Where the symbols take the states:
ε: q931->q906, q40->q354, q632->q546, q461->q336, q781->q762, q881->q337, q813->q792, q739->q483, q320->q465, q225->q510, q951->q271, q626->q637, q271->q951, q66->q824, q824->q66, q211->q788, q210->q420, q405->q113, q950->q426, q885->q360, q33->q769, q546->q632, q788->q211, q354->q40, q214->q937, q278->q565, q744->q715, q867->q928, q113->q405, q792->q813, q19->q9, q118->q119, q637->q626, q426->q950, q610->q688, q510->q225, q336->q461, q45->q346, q892->q364, q360->q885, q105->q32, q465->q320, q346->q45, q364->q892, q769->q33, q906->q931, q715->q744, q937->q214, q438->q855, q337->q881, q852->q591, q928->q867, q762->q781, q688->q610, q591->q852, q855->q438, q208->q600, q9->q19, q32->q105, q483->q739, q600->q208, q565->q278, q119->q118, q420->q210
ξ: q931->q951, q40->q465, q632->q211, q461->q405, q781->q885, q881->q824, q813->q688, q739->q32, q320->q354, q225->q214, q951->q931, q626->q33, q271->q906, q66->q337, q824->q881, q211->q632, q210->q438, q405->q461, q950->q892, q885->q781, q33->q626, q546->q788, q788->q546, q354->q320, q214->q225, q278->q852, q744->q9, q867->q45, q113->q336, q792->q610, q19->q715, q118->q208, q637->q769, q426->q364, q610->q792, q510->q937, q336->q113, q45->q867, q892->q950, q360->q762, q105->q483, q465->q40, q346->q928, q364->q426, q769->q637, q906->q271, q715->q19, q937->q510, q438->q210, q337->q66, q852->q278, q928->q346, q762->q360, q688->q813, q591->q565, q855->q420, q208->q118, q9->q744, q32->q739, q483->q105, q600->q119, q565->q591, q119->q600, q420->q855
ω: q931->q210, q40->q546, q632->q354, q461->q337, q781->q19, q881->q336, q813->q769, q739->q364, q320->q211, q225->q591, q951->q438, q626->q610, q271->q855, q66->q405, q824->q113, q211->q320, q210->q931, q405->q66, q950->q105, q885->q715, q33->q792, q546->q40, q788->q465, q354->q632, q214->q565, q278->q937, q744->q360, q867->q600, q113->q824, q792->q33, q19->q781, q118->q346, q637->q688, q426->q32, q610->q626, q510->q852, q336->q881, q45->q119, q892->q483, q360->q744, q105->q950, q465->q788, q346->q118, q364->q739, q769->q813, q906->q420, q715->q885, q937->q278, q438->q951, q337->q461, q852->q510, q928->q208, q762->q9, q688->q637, q591->q225, q855->q271, q208->q928, q9->q762, q32->q426, q483->q892, q600->q867, q565->q214, q119->q45, q420->q906
β: q931->q461, q40->q225, q632->q852, q461->q931, q781->q813, q881->q420, q813->q781, q739->q600, q320->q937, q225->q40, q951->q405, q626->q744, q271->q113, q66->q438, q824->q855, q211->q278, q210->q337, q405->q951, q950->q346, q885->q688, q33->q9, q546->q591, q788->q565, q354->q510, q214->q465, q278->q211, q744->q626, q867->q364, q113->q271, q792->q762, q19->q769, q118->q105, q637->q715, q426->q45, q610->q360, q510->q354, q336->q906, q45->q426, q892->q928, q360->q610, q105->q118, q465->q214, q346->q950, q364->q867, q769->q19, q906->q336, q715->q637, q937->q320, q438->q66, q337->q210, q852->q632, q928->q892, q762->q792, q688->q885, q591->q546, q855->q824, q208->q483, q9->q33, q32->q119, q483->q208, q600->q739, q565->q788, q119->q32, q420->q881
λ: q931->q9, q40->q600, q632->q928, q461->q33, q781->q420, q881->q813, q813->q881, q739->q225, q320->q118, q225->q739, q951->q744, q626->q405, q271->q715, q66->q610, q824->q688, q211->q346, q210->q762, q405->q626, q950->q278, q885->q855, q33->q461, q546->q867, q788->q45, q354->q208, q214->q32, q278->q950, q744->q951, q867->q546, q113->q637, q792->q337, q19->q906, q118->q320, q637->q113, q426->q565, q610->q66, q510->q483, q336->q769, q45->q788, q892->q852, q360->q438, q105->q937, q465->q119, q346->q211, q364->q591, q769->q336, q906->q19, q715->q271, q937->q105, q438->q360, q337->q792, q852->q892, q928->q632, q762->q210, q688->q824, q591->q364, q855->q885, q208->q354, q9->q931, q32->q214, q483->q510, q600->q40, q565->q426, q119->q465, q420->q781
σ: q931->q225, q40->q461, q632->q881, q461->q40, q781->q892, q881->q632, q813->q928, q739->q9, q320->q113, q225->q931, q951->q214, q626->q119, q271->q937, q66->q788, q824->q211, q211->q824, q210->q591, q405->q465, q950->q885, q885->q950, q33->q600, q546->q337, q788->q66, q354->q336, q214->q951, q278->q855, q744->q32, q867->q792, q113->q320, q792->q867, q19->q483, q118->q637, q637->q118, q426->q360, q610->q45, q510->q906, q336->q354, q45->q610, q892->q781, q360->q426, q105->q715, q465->q405, q346->q688, q364->q762, q769->q208, q906->q510, q715->q105, q937->q271, q438->q565, q337->q546, q852->q420, q928->q813, q762->q364, q688->q346, q591->q210, q855->q278, q208->q769, q9->q739, q32->q744, q483->q19, q600->q33, q565->q438, q119->q626, q420->q852

The rows follow the links: the fewer symbols apart two states are, the more alike their rows tend to be.

Rows of some states; one shown again gets a slightly different row:
q885
61	-47	31	69	-53	-17	-7	-3	-29	-24	-13	58	-55	-49	-48	3	-63	-21	18	-39	-26	-56	-57	31	8	40	108	-42	-6	14	-47	61	-31	35	166	-40	34	11	-73	-69	-26	-10
q762
-15	1	-94	-1	-87	-15	-43	13	65	35	1	5	-35	-12	-9	-1	37	-35	66	29	-55	-54	-16	7	17	-49	70	36	-38	59	-94	22	109	26	109	-61	31	-53	-33	-77	-29	-9
q118
102	47	133	30	5	39	12	-14	-8	-13	21	10	45	-64	-19	31	-32	61	-36	23	6	110	43	48	53	58	-37	-53	19	-31	25	41	-33	25	-51	72	-46	23	62	102	-10	-66
q931
-44	49	-108	-17	48	40	12	33	55	-25	-39	8	-25	40	18	-44	49	-86	46	23	56	-75	-35	-59	-101	-50	-21	96	2	52	23	-24	67	38	-40	5	77	-14	-30	-37	28	42
q715
93	51	88	21	-15	84	40	49	28	-61	-24	78	-26	-114	-88	5	45	-22	21	-41	-30	-20	-14	63	-19	78	42	60	-1	-15	16	80	-28	-3	28	61	-4	50	-41	-59	-26	-44
q105
120	55	81	9	65	49	6	27	25	-44	58	5	48	-65	17	90	35	2	-27	10	42	39	-11	8	80	116	77	-56	-19	-6	19	0	-54	62	-5	38	-6	41	47	22	-58	-69
q637
83	41	22	87	-37	36	39	-15	24	-46	-5	74	-33	-112	-76	-10	35	-39	9	29	-39	59	-63	10	-36	44	-24	32	-75	11	37	131	-2	57	26	17	-4	4	-21	43	-15	-72
q546
-111	-37	-22	-40	-3	-63	-27	18	-47	75	5	-89	6	104	57	0	-16	73	-10	17	-2	53	70	-37	15	-81	-68	-41	17	-4	-47	-83	9	-64	-62	-41	-32	-27	44	50	36	51
q360
10	-42	28	35	-48	-28	-60	6	35	-5	15	97	-44	14	-44	20	23	28	73	-63	-59	-50	-1	58	2	-76	37	18	-2	-22	-86	100	2	18	129	34	15	-55	-20	-102	38	9
q420
-54	-46	-93	-14	10	-20	50	-3	-35	25	-87	-27	-27	-45	33	-96	7	-54	19	-26	-4	-68	-62	-43	-55	11	75	2	14	64	23	-51	10	-62	43	-129	32	49	-82	-43	-37	52
q278
7	-102	66	-45	86	-36	4	11	-69	-38	-1	-19	34	43	49	60	-71	-5	-55	-18	30	-16	-24	-59	55	4	89	-141	13	7	81	-37	-91	-40	-2	-26	4	78	-29	-19	-12	31
q510
-3	44	-23	-54	108	20	59	21	-37	23	8	-73	51	-9	51	-2	10	-33	-41	64	90	10	-15	-34	-4	64	26	-36	41	4	123	-100	-6	-11	-75	-26	-1	103	-14	23	-30	6
q208
101	65	1	46	19	-2	47	-3	40	71	27	-82	65	-43	-7	25	-60	-6	-70	121	6	88	-25	-15	45	90	-14	-12	6	15	56	-13	5	57	-30	-19	-51	-18	74	80	-37	-62
q465
-79	-1	61	-45	99	32	-3	-11	13	-49	35	21	42	85	34	7	19	79	-16	-18	61	47	56	-20	-11	-39	-108	26	-40	-67	19	-42	-29	-3	-121	103	-13	-22	50	106	57	16
q950
56	-72	114	-9	-12	-34	-36	13	-28	31	22	1	23	26	6	77	-55	65	-39	-27	-14	9	23	57	104	31	96	-89	54	-29	-40	36	-81	13	72	-14	-35	42	27	-61	-16	-45
q211
-66	-120	99	-23	47	-55	32	-29	-102	31	4	-4	55	50	18	6	-65	37	-59	-60	-14	17	11	3	45	5	-21	-107	38	2	51	-28	-102	-63	-41	-16	-49	77	-24	39	-7	32

Each walk starts at a row. The symbols on each line, taken left to right, move it on to the next state.
Answer with the state's row; about right is enough.
new walk
-20	42	-91	43	24	1	101	-16	-34	-14	-66	-15	-16	-73	-29	-115	17	-69	-10	30	-11	-6	-44	-25	-135	47	-66	47	-5	76	104	-43	28	-21	-48	-44	17	33	-36	53	-23	23
β σ σ β ε -67	32	-64	-7	6	36	14	24	13	15	-29	15	-37	7	-25	-116	29	-16	40	-12	-20	-12	8	-3	-140	-58	-112	134	7	54	12	-31	35	-35	-93	32	15	-32	-12	13	40	60
ω β λ σ ε 60	-1	12	-9	-21	-43	-8	14	13	60	4	-104	14	-39	54	56	-9	-8	6	35	-18	8	-12	49	156	72	133	-85	12	-9	-10	-18	17	-35	61	-72	-4	47	25	-15	-83	-53
new walk
6	7	55	-2	103	4	55	-20	-71	-35	30	10	57	-12	21	3	-6	36	-74	8	69	37	-5	-40	14	46	-64	-64	-52	14	122	-2	-75	9	-101	20	42	81	6	124	19	0
ξ λ β σ 97	99	-40	-2	-28	49	51	15	50	29	-15	8	-21	-116	-34	-14	39	-74	37	56	-48	-13	-47	25	-53	74	82	78	25	16	17	21	63	54	54	-19	15	52	-22	-65	-63	-36
β λ ω ξ ω -26	-27	63	19	30	20	88	-9	-56	-69	-54	87	-31	-54	-86	-87	-15	6	-9	-62	3	19	-33	2	-102	1	-89	59	-11	-6	75	29	-67	-48	-81	29	-3	34	-43	30	5	43
new walk
65	80	-5	79	-59	5	63	30	-11	34	-32	4	-34	-97	-87	-74	-13	-19	18	35	-53	51	11	47	-73	58	-35	82	44	8	7	70	43	30	-1	-16	-68	2	23	7	-42	-15
λ σ ε -64	49	-66	-34	65	-1	24	-9	23	-2	37	-54	69	58	46	-9	17	3	-40	58	54	29	23	-64	-28	-14	-89	-6	-9	16	42	-87	35	34	-127	17	6	-14	29	117	56	21
λ ω β -19	22	-2	-55	-58	-21	-99	11	38	93	43	-84	3	40	53	80	5	56	19	52	-2	-35	87	41	118	-4	54	-5	54	-39	-86	-31	64	6	43	16	-20	-11	51	-29	-49	-64
new walk
-44	-11	-63	35	-157	-9	-55	-12	39	52	-23	-21	-54	4	-28	-32	-11	11	59	10	-86	-24	12	76	3	-61	-49	65	-18	-15	-115	47	66	-5	58	-30	-34	-113	15	-19	-13	8
ω β ξ ξ 26	114	-52	7	-34	62	-29	55	78	13	-9	47	-44	-43	-59	-27	79	-21	48	30	-3	-37	31	55	-55	-23	7	135	11	-29	-71	39	78	73	21	40	-14	-62	38	-97	-1	-17
λ σ ε ξ ε -58	31	10	-75	144	34	-6	36	65	-70	52	2	38	49	57	63	50	-16	-25	8	112	-16	-7	-75	53	-12	16	-22	-27	-5	38	-68	-29	6	-71	117	63	0	35	35	62	25
new walk
76	114	-47	-11	44	22	-59	34	90	27	75	-79	49	18	30	70	42	0	3	71	51	13	44	-21	71	27	63	-3	3	-15	-29	-44	57	89	-1	35	0	-18	65	16	-2	-41
ε β ε 39	113	-6	11	-16	23	-46	-19	90	73	64	-82	59	9	11	23	16	50	35	69	-3	57	81	16	-4	15	-66	30	28	-56	-37	-21	44	78	-59	42	-87	-24	118	86	5	-47
σ ω λ σ σ -128	-46	-119	24	-56	-42	-10	-22	-16	-4	-31	-26	-54	48	-5	-79	2	-61	41	-12	-42	-40	-35	-44	-64	-93	-46	5	-39	54	-28	-37	56	-37	-14	-90	42	-71	-16	5	23	61
new walk
-102	-101	-25	29	-41	-11	-12	-18	-32	-50	-44	80	-55	83	-23	-18	-27	6	8	-83	-32	-33	-16	-31	-70	-113	-87	3	-23	10	-25	62	-39	-62	12	-6	5	-43	-62	-26	66	70
ε β ξ ε ω ξ -82	25	29	-25	82	65	2	17	4	-85	-38	101	-31	-17	0	-25	93	-10	27	-33	50	-37	-1	-40	-83	-75	-27	108	-18	-5	18	12	-12	1	-42	106	54	-16	-51	-36	50	82
ω λ σ σ ω 55	63	-4	52	-51	74	-22	7	88	-84	0	104	-14	-42	-47	47	69	-38	27	-11	0	-52	-67	12	-11	-11	27	77	-69	-4	-51	71	17	70	67	78	65	-53	1	-56	29	-34
new walk
70	-75	48	63	-91	-5	15	-15	-33	40	-24	71	-33	-65	-108	-17	-88	25	4	-58	-108	13	-4	34	-26	1	-4	-15	8	-9	-35	111	-42	-32	73	-44	-49	-25	-32	-3	-24	-13
λ β ε ε -35	-115	65	-21	30	-29	27	-15	-98	-40	-34	66	-39	2	-48	-59	-15	-16	12	-82	-35	-38	-20	-1	-71	-45	46	-21	40	10	43	16	-85	-77	52	-20	11	55	-77	-96	5	61
β ω ξ ξ ε -44	11	-26	22	62	30	27	-33	38	-102	8	90	-14	40	-58	-52	50	-35	10	-45	41	21	-74	-69	-77	-68	-100	48	-69	16	30	22	16	15	-65	55	62	-57	-24	39	63	51
new walk
-91	-59	-37	-11	-45	-21	48	-1	-105	30	-79	-47	-54	-34	-18	-124	-47	-17	17	-21	-62	-3	-23	13	-76	-22	-70	9	25	28	30	-52	13	-117	0	-125	-13	26	-54	1	-31	42
λ λ β ω -58	36	-36	-37	60	57	88	55	-44	-18	-44	11	-19	-56	-19	-81	39	-63	34	-17	29	-7	1	9	-147	25	-4	125	41	24	73	-48	14	-2	-26	22	13	58	-61	-78	-51	72
ε ω σ ξ σ ω ω -97	-82	-31	-8	37	-28	-7	-10	-24	-61	-2	93	-41	84	-24	-23	4	-49	1	-82	-13	-115	-50	-64	-25	-105	38	6	-39	53	-35	31	-41	-4	50	-29	88	4	-92	-63	61	72
new walk
-15	8	15	13	92	43	81	-14	-55	-90	-44	85	-29	-49	-35	-54	45	-81	-16	-32	48	-19	-96	-45	-90	16	43	25	-32	45	73	-2	-54	13	-8	30	49	102	-66	1	-19	32
ω λ ξ 38	-13	-21	-3	-93	6	8	12	-34	65	-70	-25	-90	-92	-26	-14	-21	-26	36	5	-81	-47	7	76	-12	49	96	55	23	4	-63	12	40	-29	106	-76	-31	10	-21	-93	-86	2
σ σ σ β 52	-9	18	-15	-61	-51	-33	-7	-24	109	9	-131	23	-24	13	16	-72	58	-34	45	-71	68	45	59	103	69	-11	-56	30	-50	-15	-28	-6	-22	28	-99	-71	-9	65	41	-63	-47
